Each row is followed by its tier, which names the range that a hidden value of the row falls in. A new part has a new value, new ranges and new names.
[-232  258  103 -169  292   31  -71    0  107 -155  130  214  -94  226
 -245  318  116 -109 -148   87 -184  123  -23  181 -143    5   87  121
   11  250  -73  -13   50  -96  -22  129 -104   19   -8  326   14  -73
  -27  215   75 -133  118]  Q348
[ -33 -188   51  -74  -14   -2  -11  -60 -235  -48  -15  106 -158 -118
  108  109  -16  -26  292 -100  103  -42  -43  -81  -33 -200 -122  190
  -26    5   42  150 -125   52  149   65  128  -17   52 -119   46   13
 -249  -67    3  123  118]  Q883
[ -52  101   72 -101   50  219  159  -98 -116  114 -105   11 -165   96
 -192   15  -77   26  207 -101  146   46   38 -100 -151  -23  129  -15
  -95  -32  117   38 -207  -17  -41  -74   81 -124  -38 -267  -12   10
 -212 -199  288  -56   59]  Q976
[  73  239   -6  -74 -188  -95  253   27  385  -84   80   53   88  -11
   58   92  128  -18 -516   -2 -167   96 -132  150  -62  274  223   51
 -142  -13 -217  -12  429    4 -328    1  -22   66  -13  330    5   69
  162  211 -265   65 -273]  Q574
[  97 -264  -80 -111 -276   -8   47 -206   29   40  -77 -208    3  103
  -38   -4 -124  -13  337 -199   18  -49   99   34 -271  225   24   81
  121  -44  179  -31   53  -32 -187  -52  250    2 -264  -67 -167  149
  162  -29  183  114   16]  Q348
[ 244  -61  233 -138 -515  -15  261  -13 -188   -1   12  -12  -65   42
  242  -45 -112   19  -59 -195  216    4   68   65  -62  -32  100   69
 -133 -301 -147   90  290  240  -10  -32  218  109 -149 -265    0  150
   23  -48  -40  291  -55]  Q976
[  -5  145 -188 -217   13   15  -59 -226   97  -56  115   66  -68  384
 -327  154 -112 -208  -56  -56 -245  116  154  170  -95  210  160  140
   62  102  -15 -173  128  -86  -34   13   59 -158 -186  261   53  155
   59  125   66  -99    5]  Q348
[-108  111  -70   79 -194 -186  225  -62  351  129  212  -48   75 -141
 -161  178 -174 -124  -35   -1 -136 -118  -93   46 -184  237   81  110
  -57  -46 -145  108  146  -80 -198 -119   79 -112 -210  361   -6  117
  225   72 -140  145 -152]  Q574
[ -90 -383   86   -2  -86 -205 -119   -3 -221  -55 -145   98    8   34
  266   55  215  155  270   -7    1    7  -57 -113   15 -191 -265  263
   73  128  123  115 -119   79   94   48  126   55  219 -204  -60 -134
 -268    8   17  101   36]  Q348
[ 180   19  -41 -265 -225  235  211 -175  -75  213  -93  -12 -142   78
 -154  -63 -144  -31    5 -244   87  185   75   38 -137   76  259  -62
 -170 -151   43  -27   99   80  -54  -97   71 -154 -222 -242  -46  119
  -81 -167  131  -18  -76]  Q976
[ -34  -16 -122   69 -179  107  272 -274   10  -88   80  -90  -17   62
  -25   99 -211   14  271  183 -268  175  139  -42  -59  218   86 -175
 -109  -71   56 -194   -4  104 -185 -136  372  -11  -45 -253   38  144
  107   -9  203   90 -127]  Q883
[ 106  -68  -24   -9 -207 -109   -9  105  291  -61   -2  -43  209  151
   36  -33  146   33 -157 -185   44 -180 -167   82 -162  264   32  189
  -34  181  -28   42   88 -204 -133   -7 -165  192   39  280 -161   63
  130   99 -199  -84 -143]  Q976
[ 183  140   59  121 -213    2  362   41    7  -71  -97   20  -59 -183
  236   56   77  132 -246  -86  141  -27  -97  -70  -74  -51  149   60
 -120 -211 -141  211  250  -27 -250 -127  125    6   26  -45   68  154
  -41  -46 -104  182 -152]  Q936
[-193 -218  -17  188   81   21   16  105  134 -202  236   13   53 -204
   63  372   33   32  175  158 -117  -97 -162   46 -285  -47    0  -40
 -106  264  -56  193  -23 -317   20    4 -103  327   -6  319 -183   86
  166  190  -35  -80   51]  Q48
[ -34   24  158   95 -201   41  266   51   82 -212  186 -185  -12  242
   42  158  -77   25  -40  159   19  -82  157   32 -221  162  238  -95
  -69 -116  -87   58  206 -156 -223  -96  177  281 -128   58 -118  217
  137  129  233   44  -25]  Q48
[-132   85  258   -3  113  265  151  149 -143   85  -42   53 -162  173
 -112  111    8  125   57   28  206   18   53 -110 -213 -163  164  -75
 -161   12   22  133 -192  -96   26  -84  -23   34   57 -254  -40  -66
 -310 -152  390 -146  124]  Q48
[-116 -283  142 -212  103  -59 -214   12   -1 -260   60  171   77   35
   50  170  364  -16   83   -1 -135  122 -241  236  -46  -26 -180  174
  -34  405  112  106    9 -105  124  188 -287  361  107  237 -309 -129
   -6  266 -204 -171   47]  Q460
[ 113  400   16   15 -176   12  304  -66  287   10  -59 -194   10  315
 -221 -132 -112  -56 -146 -167  168 -231   79  -70 -150  422  246  137
   40 -188    1  -45   48 -129 -420 -145  175 -136  -99   82   56  200
   41 -106  137   57 -124]  Q574
[ -34  -29  192 -320 -132  -18   61   45 -193  323  -75  175 -215  146
  -54   67   29    8 -198 -157  122  192   88   15  -78 -247  154  154
 -100 -137  -97  154  177  181  119   -3   17 -229 -120 -154   28 -111
 -373  -80  138   55   29]  Q574
[ 185  -29  -40 -202  -61  245  -69 -141 -209  203 -181  246  -90 -100
 -117  -16 -138  -16  295 -403  103   89 -123   41 -128 -104 -132  136
  -88  116   87  -66 -260  178  229   21    0 -226  -14 -309  107  -63
 -113 -263  -30    2  118]  Q348
[ 230  344  218 -373 -112  106  182  -27  179  126 -232  227  -11 -105
  -43 -304  188  -73 -298 -391  178   93 -320   64  161  251  -34  247
 -201  -32   23  -63  -15  339 -150  118 -127 -161  215 -135   89 -206
 -267 -163 -370   57 -177]  Q574
[ -46   83  -68 -134  -53 -101  -31 -136  203   42  184  259   99   -9
 -205  134  -15 -191  -73  -12 -369  156 -168  215   78  196 -163  207
  -99  205  -78 -101   42  120   76   10  -81 -139   24  280   78  -86
   36  123 -334  -30 -127]  Q460
[ 100  194  353  118 -148  115  249  300  -39 -171  -31   88   29  109
  242   33  164  209 -290  -34  284 -106 -114  -23 -115  -92  128    3
 -223  -24 -187  164   64  -48  -69  -44  -82  307  212 -145   -5   12
  -89  -20    5   -1  -40]  Q894
[ 197   16  -57  -53 -131   36   58 -144 -208    4 -101  230  -41    3
   21  -86   22  -22   62 -182    7   71 -109  -38  195  -65 -154  237
 -119    3   30   12 -124  116  161  -74   18 -179  186 -212  152   33
 -290 -168 -222   12  -93]  Q460
[ 172 -185  104 -264 -230  263   71 -213 -292  -64  -78  -36 -119  196
  -16   31  -98   23  295 -174   57  215  148  159 -211    3   98  -98
  -47  -40  146  -83   69  112   25   -3  164  138 -240 -377 -172  121
   94  -47  271   18  110]  Q936
[  -7   96  198  125   21   -2  128  141 -112 -213 -102   82  -19   25
  182   39  213  163   -8  -51  275 -172 -162 -129  -51 -157    2  152
  -83   61  -25  226 -127 -150  -29   -1  -65  198  247  -94  -33   31
 -176  -48  -21    8   10]  Q574
[  50  107 -163  150 -160  -74  187 -105  295  -40   49 -113  123  -30
 -114   43  -91  -40   61  -98  -30 -198 -111  -16 -170  307   68  114
   -9   29   -3   40    2 -219 -251 -136   49  -20  -85  240  -46  210
  232   -2 -116   37 -153]  Q211
[ -64  -68  131 -385   74   62   97 -121  -51  174 -108  181 -226 -330
  -35  -24  139 -112   67 -170   56  209 -206  -17   92  -71  -57  170
 -156  -39  116  151  -38  249   11  133  -21 -187   50 -100  -22 -198
 -428  -96 -152   78  -21]  Q883
[  78  114 -163 -353  134  312 -113 -161   40  151   47  259 -115  -61
 -407  191 -128 -201   40 -348  -67  186 -150  271 -263   -1  139   37
 -145  269   -8  -43  -42  -86  206   81 -285 -147 -258  211  -40   47
  109  -28 -105 -221  109]  Q211
[  86  -35 -127  137  -75  214  195 -263  -88 -308   64 -137  -58  -33
  -17  215 -208    7  427   14  -75  -21   74   49 -278  109   63 -131
   23    1   99  -35  -18 -174 -171 -101  296  172 -203  -77  -57  324
  322   15  216   81   78]  Q460
[ -49   22 -215  103  163   -9   14  -77  147 -381  105  157   51 -234
   99  294  171   -3   -7   72 -219   24 -271   77  -72    5    7   57
  -94  316  -65   67   45 -255  -51   87 -128  223  140  364  -43  142
  179  229 -309  -67  -80]  Q574
[  63 -204 -127   66  135   37  -67   45 -161 -109 -226  170 -118 -259
  279  210  213  189   74 -150   67   -4 -163 -111 -170 -319  -80  176
   39  157   26  203  -21 -141    4   54   40   -9  161   -3   65    2
 -209  -22  -30   41   90]  Q936
[  54  -83  -51  215 -291  -36  150    4  136 -137  108 -173  177  266
   25   18  -87   66  103   48  -28 -182   53  -32 -149  265   68    7
  -59   37   -8  -26  -13 -210 -135 -176   97  206    4   26 -104  215
  171   29   68  -39 -133]  Q894
[  32  120  -75  -54 -245 -278   27   70  421   95  164  101  182  244
  -83  -18   31 -147 -443  -27 -248  -56  -57   89  101  370   -5  316
  -64   52 -201  -95  226   42 -108  -41  -34 -150  104  419  141  -26
  -79  143 -336    0 -271]  Q894
[ -53   20   50  182  114   15   -2   49 -293 -204 -113  171  -65  268
  119  133  168  196   68  101   30   -5   36 -157   24 -264  -71  148
   -1  124   16   83 -189 -130   93  -82   71   26  308 -216  112    8
 -330  -51  178  -84   58]  Q460
[ 106    2  143 -100 -203   46   60   65  269  -78   94 -128  116  121
 -100  -41  -28 -106   31 -236  163 -247 -113  146 -243  354   41  134
  -36   73   22   41   22 -146 -143   27  -95  238 -126  241 -191   99
  192   45  -83  -28    1]  Q894
[  11  105 -203  152 -268  -70  316 -245  151  -17  158  -76   37  -41
  -82  148 -254  -60   80   93 -238   33   58   -2  -89  226  132  -36
  -79 -128  -93  -49  149  -20 -211 -199  275 -114 -173   63   64  263
  254   27  -26  158 -202]  Q211
[  54   26   26 -176  -52    1   63  -61  -58   80 -147  246  -58  -76
   84  -68  141   26  -76 -127  -26  167 -158  -55  156  -42  -87  187
 -152   38    7  -18  -53  238   43   50   17 -164  247 -196  126 -148
 -347  -96 -191   46 -121]  Q976
[ 117  450   87 -237  125  345  199   37   61  221 -199  251 -191  -58
 -190   -2    8   19 -301 -295  165  153 -132    6 -142  -22  225   19
 -210  -18  -83  -19  -29  118  -98   14  -78 -276   44 -139  200 -111
 -257 -215   46  -65   -1]  Q976
[  56 -151 -124 -148   18   64  -22  -44  -77  184 -199  224  -97 -197
   82    3  111   68   26 -195  -16  150 -162 -103   17 -140  -74  160
 -125  100   51   44  -98  116   87   30   -5 -223  181 -156  106 -135
 -376 -143 -117  -11  -60]  Q883
[ -49  193  -85 -205   32  190   17 -181   93   12  115  194   12  241
 -330  175  -79  -95  -48   14 -314  312    4  233 -114  160  151  -87
 -161  235  -33 -233   22   29   47   -7  -97  -47  -93   46  -21    6
  148   89   35 -204  -52]  Q211
[ -28 -229  -35 -315 -235 -249  -76 -177  220  112  115   62   70 -102
  -78   47    6 -221   71 -164 -216   75 -139  209  -22  245 -144  284
   18   91   26   -7  182  167  -14  117    8  -67 -168  299 -123  -57
   96  160 -324  138  -98]  Q211
[ 149  154   -5   29 -353  -74  175 -131   85 -186  108 -132   53  355
  -26   45 -206  -73   -4  -67  -21 -135  183   91 -153  296  135  103
   75 -136  -98 -125  210  -19 -209  -77  296   65 -184   60   52  290
  288   78   81  176  -49]  Q211
[  44  127   -5  115  -93  319  258 -125  -33 -143   15  -63   -7  189
  -63   68 -185   99  222   92  -73   90  113  -34 -175  177  150 -241
 -157   11   51 -198 -137  -10 -144 -140  229  112   22 -342   24  140
  110  -92  314  -56  -28]  Q894
[ 109  212  -73  -42 -308   19  394 -239   91  -27  176  -26  -73  -23
  -91  141 -221 -128 -154   34 -180  167   92  126  -54  187  268  -69
 -149 -256 -165  -14  375   71 -214 -154  220  -95 -281   71   52  285
  220   66  -64  170 -196]  Q348
[   0   60  214   -1 -245  -68  210  116  147 -256  236  -95   46  243
   91  156   42  -25 -262  106    8  -70   57  154 -152  164  222    5
  -99  -64 -188   99  354 -128 -175  -15   21  357 -109  246 -143  183
  179  245   -1   43  -77]  Q894
[-221  160 -224   85  241   84  -56  -37   85   41  230  191  -82   76
 -330  410 -204 -112   67   79 -238    2   20   35 -238  -79  104   42
  -61  244 -146    7 -124 -248  145  -60  -41 -177  -87  327  158   87
   14   51  109 -159   99]  Q883
[  26  166  108    9 -128  157  284   33  270  -59   97 -120   30  -61
  -82  126  -85   -2  -47  -78   76  -84  -87  109 -347  246  227 -111
 -130  -15  -70   64  130 -139 -287  -54   12  195 -197  153 -136  136
  293   47   66   25  -42]  Q883
[  46   79  -73  -48 -145  158  212 -217 -144   26  -21   -8 -127  161
 -104   75 -199   16  155  -21  -43  145  164  -34 -118   23  187  -83
  -88 -112   16  -89    9   51  -60 -123  249 -120 -128 -281   58  166
   -8 -106  250   47  -28]  Q574
[  20  101 -136  178  -36  -54   93  -12  215 -261  123    7   66  -75
   57  299  -24    1  -53   -2 -119 -135  -94   91 -267  106   78   77
   32  125 -147   59  174 -245 -194  -14   68  144  -77  379   21  220
  336  187 -107   78  -21]  Q348
[ 211 -203  125  -12 -495 -118  212   14 -274  -91   -9   41   -1   68
  374  -12   60  134 -120  -65  133   61   26    0   50 -176   86   74
 -175 -196 -152  163  296  109   80  -82  102  190   13 -262  -64  178
  -55   16 -133  184 -158]  Q574
[ -93 -332  -15 -401  -90 -215 -255 -256   66  -31  123  108   39  -29
 -124   24   41 -293  357 -172 -194   51 -159  211   62  198 -297  358
   65  240  168  -46  -56  159  169  235  -42   20  -75  238 -172  -92
    5  160 -319   65   31]  Q574
